Table B holds the same points as the rows below, measured another way and shuffled. Each row below is followed by which row of B it is.
(in the rows, 128 means zero)
B:
Pj: [114,198,130,130,121,131,134,100,189,127,130,82,117,97,59,124,138,94,114,150]
MN: [125,98,125,131,115,120,129,126,74,102,110,152,129,141,120,135,130,158,137,122]
TP: [125,157,142,131,111,129,105,130,231,162,133,142,117,139,124,114,116,105,118,145]
QT: [126,140,122,154,126,132,126,110,154,120,127,176,129,156,103,143,109,138,142,138]
Fs: [129,143,144,118,124,130,118,140,176,151,145,123,119,121,142,118,123,120,119,143]
CH: [121,153,140,111,147,122,125,143,141,142,129,103,126,104,134,122,124,124,123,116]
JB: [133,73,102,127,161,140,149,137,73,110,125,116,146,113,161,132,131,139,137,105]
ZR: [124,146,147,141,90,122,100,118,155,141,145,158,112,158,119,136,121,125,124,147]
SN: [119,176,128,156,105,127,125,94,176,123,127,137,115,143,72,133,125,108,129,145]
TH: [122,148,123,117,144,125,130,128,160,137,121,100,141,101,118,117,125,112,123,116]
Ds: [130,109,129,155,106,122,128,122,140,118,109,177,125,158,116,135,111,138,140,132]
Lt: [141,73,123,132,119,124,132,138,74,122,123,176,135,161,151,148,124,155,135,118]
Cc: [123,166,135,112,133,122,133,122,142,137,130,101,122,96,101,113,131,117,124,121]
JM: [118,187,144,140,106,123,121,107,222,143,127,137,108,140,65,122,119,101,125,151]
BD: [120,163,132,145,98,116,127,104,162,122,119,149,120,141,70,133,114,123,131,132]
Bl: [147,58,135,113,148,136,117,161,84,144,147,141,143,142,219,123,124,150,129,113]
Lc: [119,162,126,152,115,130,136,96,151,110,125,137,121,141,77,135,123,115,132,143]
RZ: [118,173,134,147,103,126,115,100,190,135,130,138,114,142,77,131,122,107,123,152]
Nb: [117,168,123,123,134,132,138,122,167,128,125,99,125,101,92,116,131,112,123,130]
Dm: [116,192,144,125,111,119,118,105,199,141,133,123,110,123,72,117,136,101,120,149]
BG: [119,157,123,146,121,126,141,91,123,107,107,147,136,136,71,132,118,126,143,124]
Tz: [138,67,112,117,147,131,139,146,52,117,118,133,148,126,177,125,136,149,142,100]
CN: [141,56,112,117,155,138,149,159,49,124,133,107,141,122,188,130,151,144,134,110]
Pf: [122,207,142,123,116,127,118,107,182,140,141,97,108,114,70,121,138,95,111,153]
ZT: [120,166,127,150,112,127,127,100,160,118,120,134,113,135,79,140,128,106,134,147]
QH: [124,152,128,152,110,124,134,103,95,96,112,138,117,143,80,143,132,123,134,146]
MZ: [135,75,118,110,152,131,134,154,44,117,120,110,144,113,180,126,141,143,130,101]
Hp: [123,165,132,154,108,131,127,99,174,127,137,148,115,144,79,136,122,116,129,151]
DD: [130,101,125,147,104,118,138,120,107,114,108,156,135,143,110,136,113,139,133,123]
Gb: [137,94,118,143,127,134,142,121,90,116,124,135,138,138,126,137,138,135,132,130]
DN: [121,161,136,152,101,127,116,109,189,136,137,154,109,146,91,137,128,104,123,156]
Tg: [122,147,111,125,150,136,144,117,162,122,120,106,138,107,98,120,123,104,127,120]
ZD: [117,138,100,129,164,138,154,118,154,112,117,97,140,107,97,122,131,114,129,119]

[125,133,114,77,106,129,92,127,117,128,128,144,121,127,145,165,131,150,120,110,134,105,106] => JB
[114,131,147,179,150,127,157,130,125,135,123,110,151,133,88,112,139,128,122,166,135,137,142] => Dm
[114,127,131,152,121,129,90,130,106,147,131,112,131,127,110,155,134,179,109,142,115,117,122] => CH
[125,129,141,162,145,126,167,128,128,123,122,115,136,128,100,100,134,108,136,151,144,136,148] => RZ
[150,127,113,95,130,129,147,125,160,116,131,152,111,126,169,111,113,69,152,92,130,162,117] => Lt
[105,133,143,151,135,128,143,132,115,141,123,122,154,138,76,129,142,175,103,176,148,116,132] => Pj
[152,132,115,102,139,131,159,127,185,117,128,151,119,130,127,113,123,83,152,113,129,151,129] => DD
[115,127,153,175,145,124,164,126,116,129,120,99,144,121,79,99,149,108,138,158,140,133,153] => JM
[132,117,122,116,103,127,73,127,85,123,136,123,105,120,168,134,107,132,135,86,107,113,114] => Bl
[129,124,144,162,150,125,173,127,125,120,124,110,140,125,109,89,129,85,142,143,141,138,148] => DN
[133,133,133,139,147,128,176,126,167,122,122,126,136,131,102,108,141,97,140,138,140,152,144] => BD
[150,135,107,101,139,131,162,127,187,120,132,157,120,131,157,124,116,90,137,112,125,156,126] => MN
[135,129,108,81,114,131,84,130,118,127,136,160,113,133,176,154,116,144,109,94,121,116,100] => CN
[141,131,128,112,143,126,169,125,150,114,119,100,128,123,129,98,132,73,152,122,154,140,138] => QT
[107,133,135,121,112,126,104,127,96,141,119,114,136,124,92,145,154,169,114,152,137,97,126] => Tg
[108,127,150,181,144,127,149,131,117,131,126,113,147,133,100,113,134,150,110,169,138,125,143] => Pf
[102,129,145,142,117,125,110,129,103,138,118,112,144,126,95,130,149,169,111,151,133,102,131] => Nb
[115,117,156,188,118,122,121,126,70,131,120,82,141,114,84,90,136,116,145,146,129,113,154] => TP
[128,129,135,138,155,126,175,127,145,119,123,120,134,131,106,98,128,96,136,138,151,141,142] => Hp
[132,134,134,124,151,126,177,127,162,117,119,128,135,129,115,106,134,97,141,137,156,136,140] => Lc
[103,134,133,107,106,125,109,128,91,144,115,120,144,125,94,157,167,175,107,153,143,91,121] => ZD
[148,135,119,101,159,130,190,127,191,119,129,154,125,135,138,117,124,98,132,129,141,155,132] => QH
[140,137,127,108,150,128,177,125,192,117,120,136,128,129,123,117,138,91,143,135,146,145,138] => BG
[142,131,111,88,117,132,94,129,144,126,139,162,117,134,171,166,114,145,113,103,113,131,105] => MZ
[105,134,131,154,122,130,111,132,114,145,129,121,139,137,101,161,144,186,101,154,119,118,121] => Cc
[131,131,134,128,154,127,177,127,146,123,120,126,138,129,106,108,139,103,138,144,154,139,147] => ZT
[108,121,144,164,117,125,104,129,80,140,127,101,132,124,98,129,127,156,119,134,118,111,128] => Fs
[141,123,131,154,154,128,174,129,143,113,132,123,125,129,131,99,106,85,145,124,132,160,141] => ZR
[141,130,107,86,115,130,97,126,143,121,133,151,114,127,169,153,124,123,124,103,115,124,111] => Tz
[109,132,135,139,112,127,94,128,101,143,125,111,140,128,94,157,149,168,111,150,125,106,127] => TH
[128,131,137,142,150,126,176,128,141,120,121,120,140,127,103,99,137,96,140,144,153,136,150] => SN
[157,126,131,113,133,126,169,122,171,117,124,120,121,117,131,86,129,52,167,108,134,145,149] => Ds
[144,132,118,99,139,130,144,127,162,113,128,153,119,131,151,117,121,92,134,115,135,137,120] => Gb
